Below are the code and all the weights of a small trained network. Each question names an input and a target symbol and asks about switching units off, where a switched-off unit gives its printed mean instead of its output.

import numpy as np


def w(rows, s, z=0):
    codes = np.array(rows[::2]) - 128.0
    scale = np.full(codes.shape[1], s)
    scale[-1] = z or s
    return codes * scale


def norm(h):
    return h / np.sqrt((h * h).mean(-1, keepdims=True) + 1e-5)


def f(y):
    return y / 2 * (1 + np.tanh(0.7978845608 * (y + 0.044715 * y**3)))


def softmax(a):
    e = np.exp(a - a.max(-1, keepdims=True))
    return e / e.sum(-1, keepdims=True)


def log_softmax(a):
    a = a - a.max(-1, keepdims=True)
    return a - np.log(np.exp(a).sum(-1, keepdims=True))


def net(x, mask):
    ids = ['ΔΞΠΦΩαβγεζηθμστψ'.index(c) for c in x.split()]
    T = len(ids)
    res = E[ids] + P[:T]
    u = 0
    for l in range(2):
        q, k, v = (norm(res) @ M[l].T for M in (Q, K, V))
        z = softmax(np.where(np.tri(T) > 0, q @ k.T / 2**0.5, -1e9)) @ v
        res = res + np.where(mask[u], z, O[l][:, -1]) @ O[l][:, :-1]
        u += 1
        y = f(norm(res) @ A[l][:, :-1].T + A[l][:, -1])
        res = res + np.where(mask[u : u + 4], y, B[l][:, -1]) @ B[l][:, :-1]
        u += 4
    return log_softmax(norm(res)[-1] @ U[:, :-1].T + U[:, -1])


Q, K, V, O, A, B = {}, {}, {}, {}, {}, {}
E = w([
[139,139,126,112,118],'Δ',
[147,145,121,113,117],'Ξ',
[254,41,214,149,162],'Π',
[152,194,105,88,122],'Φ',
[151,135,111,117,111],'Ω',
[148,146,127,105,110],'α',
[145,141,124,114,104],'β',
[149,144,109,121,104],'γ',
[122,123,125,130,81],'ε',
[111,97,118,129,70],'ζ',
[131,132,115,151,87],'η',
[55,192,101,15,124],'θ',
[101,138,152,163,101],'μ',
[102,160,141,148,201],'σ',
[60,105,158,136,131],'τ',
[150,144,120,194,102],'ψ',
],0.0098)
P = w([
[100,201,4,113,133],'0',
[119,204,49,125,137],'1',
[120,176,74,144,136],'2',
[128,176,120,145,134],'3',
[129,177,157,150,132],'4',
[138,166,172,161,130],'5',
[142,151,180,175,125],'6',
[146,149,202,178,128],'7',
[153,135,215,183,132],'8',
[154,111,220,191,136],'9',
[166,105,217,187,129],'10',
[177,99,233,189,133],'11',
],0.0036)
Q[0] = w([
[121,127,222,100,161],'0.h1',
[51,159,202,253,62],'0.h1',
],0.0049)
K[0] = w([
[153,91,115,38,96],'0.h1',
[171,73,253,118,188],'0.h1',
],0.0061)
V[0] = w([
[9,224,140,156,137],'0.h1',
[115,53,167,3,204],'0.h1',
],0.0036)
O[0] = w([
[62,252,104,30,132,188],'0.h1',
[171,13,67,106,216,2],'0.h1',
],0.0038,0.0031)
A[0] = w([
[145,219,186,137,254,150],'0.n1',
[107,14,210,138,170,208],'0.n2',
[124,95,118,253,61,252],'0.n3',
[242,100,95,50,88,144],'0.n4',
],0.0035,0.0032)
B[0] = w([
[178,129,121,119,42,161],'0.n1',
[154,250,102,183,138,152],'0.n2',
[157,163,237,45,171,253],'0.n3',
[2,128,194,161,179,130],'0.n4',
],0.004,0.0036)
Q[1] = w([
[138,2,5,141,172],'1.h1',
[154,162,101,124,130],'1.h1',
],0.015)
K[1] = w([
[100,202,1,18,73],'1.h1',
[155,27,155,35,112],'1.h1',
],0.0076)
V[1] = w([
[247,112,117,86,53],'1.h1',
[64,21,132,40,3],'1.h1',
],0.0059)
O[1] = w([
[208,81,38,79,2,124],'1.h1',
[222,106,241,76,133,3],'1.h1',
],0.0083,0.0019)
A[1] = w([
[34,124,66,149,118,181],'1.n1',
[111,105,191,125,254,91],'1.n2',
[145,66,103,104,199,30],'1.n3',
[146,86,134,134,167,1],'1.n4',
],0.01,0.0038)
B[1] = w([
[137,79,163,160,141,252],'1.n1',
[232,186,89,160,158,183],'1.n2',
[129,230,178,136,69,106],'1.n3',
[115,188,133,189,12,101],'1.n4',
],0.011,0.0048)
U = w([
[151,189,169,111,27,21],'Δ',
[112,146,41,108,149,32],'Ξ',
[248,28,55,150,128,97],'Π',
[126,141,62,125,71,216],'Φ',
[103,114,121,16,153,252],'Ω',
[127,81,75,136,114,71],'α',
[209,66,188,35,122,229],'β',
[128,73,86,146,99,78],'γ',
[142,132,65,86,129,32],'ε',
[143,130,148,74,105,35],'ζ',
[175,185,152,149,246,227],'η',
[72,52,76,69,158,118],'θ',
[58,133,147,244,65,58],'μ',
[32,212,228,124,96,49],'σ',
[34,86,120,188,219,152],'τ',
[169,155,62,79,93,52],'ψ',
],0.011,0.0035)

Each question gives the input, a string of symbols that net reads in full, and the target symbol t.
The units are the heads (2 rows each of Q, K, V and O) and the neurons (one row each of A and B). Each row of codes is followed by its name. A weight is (code - 128) times the scale printed after its matrix; where a second scale follows, it is the last column's (O, A, B and U).
mask holds one flag per unit, layer by layer, with each layer's heads first. A switched-off unit (its flag False) gives its mean, the last column of its rows in O or B, instead of its output. The means were averaged over made-up inputs and are rounded, as every weight is.
A unit's drop is (log p(t) with every unit on - log p(t) with that unit switched off) / (log p(t) with every unit on - log p(t) with every unit switched off).
The circuit of an input: a set's keep is (log p(t) with only the set's units on - log p(t) with every unit switched off) / (log p(t) with every unit on - log p(t) with every unit switched off). Starting from all 10 units, units are removed one at a time, each time the one whose removal leaves the highest keep (on an exact tie, the one counted first), for as long as the keep stays at least 0.8.
circuit, biggest first: the units of the circuit, biggest drop first
k most important neurons: the k neurons with the biggest drops, biggest first
k most important neurons of layer l: the k neurons of layer l with the biggest drops, biggest first
input μ γ ψ μ Δ Ξ, target σ: circuit, biggest first -> (1.n2)
input α α Φ η μ Φ, target σ: 2 most important neurons -> (1.n2, 0.n3)
input β Δ σ μ θ ε, target σ: circuit, biggest first -> (0.n3, 1.n2)
input η γ μ β ζ ζ ψ β, target μ: 2 most important neurons of layer 1 -> (1.n1, 1.n2)
input θ ε β γ η Π ζ τ η, target τ: 3 most important neurons -> (0.n2, 1.n2, 0.n1)
input ζ γ η, target Δ: circuit, biggest first -> (1.h1, 0.n2, 0.h1)
input α α ψ μ ζ ψ, target μ: circuit, biggest first -> (1.h1, 1.n2, 0.h1)
input Φ β η ζ Ω ζ ζ μ, target σ: circuit, biggest first -> (1.n2, 1.n1, 0.n3)
input τ Π σ α α ζ σ β τ ζ, target τ: 2 most important neurons -> (0.n2, 0.n4)
input η ζ η, target Δ: circuit, biggest first -> (1.h1, 0.h1)
input τ ψ Φ ζ ψ, target μ: 2 most important neurons -> (1.n1, 1.n2)
input γ Ξ ζ τ σ τ ψ η μ ζ τ η, target η: circuit, biggest first -> (1.h1, 1.n2)
input σ β ζ ζ γ, target β: circuit, biggest first -> (1.h1, 0.n3)
input η τ Ξ Δ γ ζ β σ ζ η ε, target Δ: 3 most important neurons -> (0.n1, 0.n4, 1.n1)
input τ γ β α Φ Ξ α α Ξ ζ Ξ, target β: circuit, biggest first -> (1.h1)
input ζ Φ Φ ζ β, target β: 2 most important neurons -> (0.n3, 0.n2)
input ζ Ξ Φ ψ Π γ μ β η ζ Ξ, target μ: circuit, biggest first -> (1.h1, 0.n2, 0.h1, 1.n2)
input β μ γ, target σ: circuit, biggest first -> (0.h1, 1.n2)
input ψ μ ζ ζ, target σ: 2 most important neurons of layer 0 -> (0.n2, 0.n1)
input σ γ η ζ γ Π Ξ ζ σ Ξ, target Π: circuit, biggest first -> (1.h1)
input ζ ζ ψ σ ζ Δ, target τ: 2 most important neurons -> (1.n1, 1.n2)
input α μ Φ Φ β ζ σ β Φ, target τ: 2 most important neurons of layer 1 -> (1.n1, 1.n2)
input σ ζ ζ Π τ τ ζ β σ, target τ: 3 most important neurons -> (0.n2, 1.n2, 0.n1)
